Below is a small trained network, with its code and all its weights. Each question gives an input and a class and asks what happens when units are switched off, that is, made to give their printed mean instead of their output.

import numpy as np


def w(rows, s, z=0):
    codes = np.array(rows[::2]) - 128.0
    scale = np.full(codes.shape[1], s)
    scale[-1] = z or s
    return codes * scale


def norm(h):
    return h / np.sqrt((h * h).mean(-1, keepdims=True) + 1e-5)


def f(y):
    return np.maximum(y, 0)


def log_softmax(a):
    a = a - a.max(-1, keepdims=True)
    return a - np.log(np.exp(a).sum(-1, keepdims=True))


def net(x, mask):
    res = np.array(x, float).reshape(1, 2) / 4 @ E
    u = 0
    for l in range(3):
        y = f(norm(res) @ A[l][:, :-1].T + A[l][:, -1])
        res = res + np.where(mask[u : u + 4], y, B[l][:, -1]) @ B[l][:, :-1]
        u += 4
    return log_softmax(norm(res)[-1] @ U[:, :-1].T + U[:, -1])


A, B = {}, {}
E = w([
[155,128,147,204,120],'x0',
[146,193,60,103,254],'x1',
],0.012)
A[0] = w([
[75,189,2,163,4,2],'L0N1',
[193,201,74,37,185,158],'L0N2',
[183,107,139,163,155,163],'L0N3',
[73,51,211,54,126,45],'L0N4',
],0.0065,0.0084)
B[0] = w([
[81,13,64,248,222,128],'L0N1',
[167,158,149,115,70,254],'L0N2',
[132,90,206,108,89,175],'L0N3',
[151,117,179,146,75,155],'L0N4',
],0.012,0.0068)
A[1] = w([
[182,112,91,233,133,46],'L1N1',
[115,187,154,192,108,89],'L1N2',
[112,147,106,140,219,2],'L1N3',
[208,64,131,248,145,81],'L1N4',
],0.011,0.0067)
B[1] = w([
[77,50,4,124,212,158],'L1N1',
[85,49,106,114,107,187],'L1N2',
[151,94,211,124,122,137],'L1N3',
[57,152,101,150,145,253],'L1N4',
],0.014,0.0035)
A[2] = w([
[188,153,105,132,247,157],'L2N1',
[67,90,107,24,150,210],'L2N2',
[189,93,107,36,88,1],'L2N3',
[75,174,249,176,52,246],'L2N4',
],0.011,0.0027)
B[2] = w([
[184,44,255,149,30,173],'L2N1',
[28,20,143,198,124,173],'L2N2',
[52,130,52,235,197,180],'L2N3',
[194,179,102,84,185,252],'L2N4',
],0.0083,0.012)
U = w([
[198,65,241,85,39,100],'0',
[7,60,76,128,154,254],'1',
[145,216,49,87,187,102],'2',
],0.013,0.0065)

Each question gives the input, the list of numbers given to net, and the class t.
The units are the neurons (one row each of A and B). Each row of codes is followed by its name. A weight is (code - 128) times the scale printed after its matrix; where a second scale follows, it is the last column's (A, B and U).
mask holds one flag per neuron, layer by layer. A switched-off neuron (its flag False) gives its mean, the last column of its row in B, instead of its output. The means were averaged over made-up inputs and are rounded, as every weight is.
A unit's drop is (log p(t) with every unit on - log p(t) with that unit switched off) / (log p(t) with every unit on - log p(t) with every unit switched off).
The circuit of an input: a set's keep is (log p(t) with only the set's units on - log p(t) with every unit switched off) / (log p(t) with every unit on - log p(t) with every unit switched off). Starting from all 12 units, units are removed one at a time, each time the one whose removal leaves the highest keep (on an exact tie, the one counted first), for as long as the keep stays at least 0.8.
units of the circuit, in order: the units of the circuit, biggest drop first
unit that matters most: the unit with the biggest drop
k most important neurons: the k neurons with the biggest drops, biggest first
k most important neurons of layer l: the k neurons of layer l with the biggest drops, biggest first
drop of u: that unit's drop, to one decimal
input [-5,-3], class 1: units of the circuit, in order => L2N1
input [2,0], class 2: 2 most important neurons of layer 0 => L0N3; L0N2
input [6,-5], class 1: 3 most important neurons of layer 1 => L1N4; L1N1; L1N2
input [-2,-2], class 2: units of the circuit, in order => L2N4; L2N1
input [4,-2], class 1: 3 most important neurons => L0N2; L1N4; L1N2
input [-4,-2], class 1: 2 most important neurons => L0N2; L2N2
input [-6,8], class 0: 2 most important neurons => L2N1; L2N4
input [-6,-5], class 1: 2 most important neurons => L0N2; L2N1
input [2,1], class 2: 2 most important neurons => L0N3; L2N4
input [0,-3], class 2: 2 most important neurons => L2N4; L2N1
input [5,5], class 0: 2 most important neurons => L2N1; L0N2
input [4,-3], class 1: 4 most important neurons => L0N2; L1N4; L1N2; L2N1
input [3,0], class 2: 3 most important neurons => L0N3; L2N4; L1N1
input [-3,-1], class 2: unit that matters most => L0N4
input [0,1], class 2: 2 most important neurons => L2N1; L2N3
input [-1,-1], class 2: drop of L2N1 => 0.1
input [6,1], class 1: drop of L1N2 => 0.0
input [3,7], class 0: drop of L2N1 => 0.2
input [1,1], class 2: drop of L2N3 => 0.1
input [-2,1], class 2: most important neuron => L0N2
